Here is a tiny trained network, its code and every weight. The questions are about switching its units off for an input and a target symbol, where a switched-off unit gives its printed mean instead of its output.

import numpy as np


def w(rows, s, z=0):
    codes = np.array(rows[::2]) - 128.0
    scale = np.full(codes.shape[1], s)
    scale[-1] = z or s
    return codes * scale


def f(y):
    return y / 2 * (1 + np.tanh(0.7978845608 * (y + 0.044715 * y**3)))


def softmax(a):
    e = np.exp(a - a.max(-1, keepdims=True))
    return e / e.sum(-1, keepdims=True)


def log_softmax(a):
    a = a - a.max(-1, keepdims=True)
    return a - np.log(np.exp(a).sum(-1, keepdims=True))


def net(x, mask):
    ids = ['αβγεηθλπφψω'.index(c) for c in x.split()]
    T = len(ids)
    res = E[ids] + P[:T]
    r = res
    for j in range(2):
        rows = slice(4 * j, 4 * j + 4)
        q, k, v = (r @ M[0][rows].T for M in (Q, K, V))
        z = softmax(np.where(np.tri(T) > 0, q @ k.T / 4**0.5, -1e9)) @ v
        o = O[0][rows]
        res = res + np.where(mask[j], z, o[:, -1]) @ o[:, :-1]
    y = f(res @ A[0][:, :-1].T + A[0][:, -1])
    res = res + np.where(mask[2:14], y, B[0][:, -1]) @ B[0][:, :-1]
    return log_softmax(res[-1] @ U[:, :-1].T + U[:, -1])


Q, K, V, O, A, B = {}, {}, {}, {}, {}, {}
E = w([
[114,108,243,205],'α',
[83,148,95,197],'β',
[187,48,176,101],'γ',
[138,140,150,186],'ε',
[14,243,90,212],'η',
[157,63,152,119],'θ',
[200,120,105,123],'λ',
[159,138,118,168],'π',
[129,129,199,193],'φ',
[192,98,69,120],'ψ',
[161,103,1,126],'ω',
],0.0076)
P = w([
[130,52,233,2],'0',
[114,182,54,212],'1',
[121,160,24,205],'2',
[103,162,15,220],'3',
[89,169,38,246],'4',
[111,160,35,230],'5',
[105,152,33,229],'6',
[141,105,33,175],'7',
[110,136,52,226],'8',
],0.0057)
Q[0] = w([
[199,25,146,206],'head 0',
[95,235,132,122],'head 0',
[202,2,222,130],'head 0',
[42,221,43,126],'head 0',
[48,174,201,40],'head 1',
[41,144,110,224],'head 1',
[176,132,57,247],'head 1',
[116,138,240,16],'head 1',
],0.0072)
K[0] = w([
[44,94,194,37],'head 0',
[132,161,26,169],'head 0',
[155,62,222,2],'head 0',
[106,218,63,239],'head 0',
[151,184,39,233],'head 1',
[192,64,97,38],'head 1',
[139,27,248,36],'head 1',
[47,223,28,249],'head 1',
],0.0072)
V[0] = w([
[35,214,150,158],'head 0',
[207,80,203,141],'head 0',
[41,213,59,185],'head 0',
[179,79,110,50],'head 0',
[175,121,22,62],'head 1',
[232,58,98,1],'head 1',
[48,124,214,171],'head 1',
[191,37,214,40],'head 1',
],0.0079)
O[0] = w([
[55,162,229,109,115],'head 0',
[92,77,62,145,132],'head 0',
[126,149,228,85,138],'head 0',
[175,192,92,70,118],'head 0',
[205,254,107,55,122],'head 1',
[232,190,78,217,220],'head 1',
[34,46,205,157,131],'head 1',
[156,65,156,224,254],'head 1',
],0.0082,0.0071)
A[0] = w([
[125,21,160,142,228],'neuron 0',
[17,125,39,60,172],'neuron 1',
[98,240,57,162,210],'neuron 2',
[72,41,226,41,135],'neuron 3',
[250,3,209,63,253],'neuron 4',
[157,65,58,15,200],'neuron 5',
[157,113,143,236,22],'neuron 6',
[197,159,161,160,22],'neuron 7',
[27,39,10,107,164],'neuron 8',
[104,59,32,208,33],'neuron 9',
[100,247,91,173,242],'neuron 10',
[148,178,15,206,67],'neuron 11',
],0.0055,0.0056)
B[0] = w([
[1,176,36,191,239],'neuron 0',
[195,203,235,229,122],'neuron 1',
[126,245,70,179,212],'neuron 2',
[143,227,221,51,149],'neuron 3',
[43,240,32,166,215],'neuron 4',
[182,226,236,152,148],'neuron 5',
[222,39,212,139,216],'neuron 6',
[220,69,228,223,136],'neuron 7',
[83,119,240,246,163],'neuron 8',
[179,35,247,207,218],'neuron 9',
[136,224,56,146,239],'neuron 10',
[235,99,198,147,255],'neuron 11',
],0.0066,0.0064)
U = w([
[44,60,174,147,102],'α',
[41,36,106,127,138],'β',
[226,19,255,122,23],'γ',
[157,64,143,135,67],'ε',
[70,217,161,150,242],'η',
[74,185,169,92,2],'θ',
[172,229,87,54,250],'λ',
[56,78,60,118,222],'π',
[108,122,40,118,116],'φ',
[166,180,113,107,124],'ψ',
[170,145,88,105,88],'ω',
],0.0066,0.0048)

Each question gives the input, a string of symbols that net reads in full, and the target symbol t.
The units are the heads (4 rows each of Q, K, V and O) and the neurons (one row each of A and B). Each row of codes is followed by its name. A weight is (code - 128) times the scale printed after its matrix; where a second scale follows, it is the last column's (O, A, B and U).
mask holds one flag per unit, heads first, then neurons. A switched-off unit (its flag False) gives its mean, the last column of its rows in O or B, instead of its output. The means were averaged over made-up inputs and are rounded, as every weight is.
A unit's drop is (log p(t) with every unit on - log p(t) with that unit switched off) / (log p(t) with every unit on - log p(t) with every unit switched off).
The circuit of an input: a set's keep is (log p(t) with only the set's units on - log p(t) with every unit switched off) / (log p(t) with every unit on - log p(t) with every unit switched off). Starting from the 12 units with the biggest drops (on a tie, the unit counted first), units are removed one at a time, each time the one whose removal leaves the highest keep (on an exact tie, the one counted first), for as long as the keep stays at least 0.8.
units of the circuit, in order: the units of the circuit, biggest drop first
k most important neurons: the k neurons with the biggest drops, biggest first
heads that matter: for each layer, one digit per head in row order, 1 if its drop is at least 0.15 and else 0, layers parted by /
drop when u is switched off: that unit's drop, to one decimal
input β φ ε γ α γ α γ, target η: units of the circuit, in order -> [head 1; neuron 5; neuron 4; neuron 6]
input γ φ π ω ω ω, target γ: units of the circuit, in order -> [head 1; neuron 6; neuron 9]
input ω ε ε θ β β λ ω ω, target λ: units of the circuit, in order -> [head 1; neuron 10]
input γ β γ ε γ ω φ γ γ, target γ: units of the circuit, in order -> [head 0; neuron 9; neuron 11; neuron 8]
input α γ ψ, target α: units of the circuit, in order -> [head 1; neuron 8]
input γ ε φ, target γ: units of the circuit, in order -> [head 1; neuron 6]
input γ γ β α φ γ β θ ε, target γ: units of the circuit, in order -> [head 1; neuron 6]
input η ω α η η γ, target η: units of the circuit, in order -> [head 1; neuron 3; neuron 4; head 0]
input α γ ε, target α: heads that matter -> 01
input γ θ θ λ θ, target γ: heads that matter -> 11
input γ θ λ λ γ γ α ω α, target γ: units of the circuit, in order -> [head 1; head 0; neuron 6; neuron 9]
input γ ω θ, target γ: 3 most important neurons -> [neuron 9; neuron 11; neuron 6]
input α α γ, target α: 2 most important neurons -> [neuron 8; neuron 9]
input ω φ β π λ γ φ, target λ: most important neuron -> [neuron 9]
input α ε λ ψ ω γ φ φ π, target α: drop when head 1 is switched off -> 1.0
input ω γ ε β ω φ, target λ: drop when neuron 10 is switched off -> 0.1
input ω β ε, target λ: drop when head 1 is switched off -> 0.9
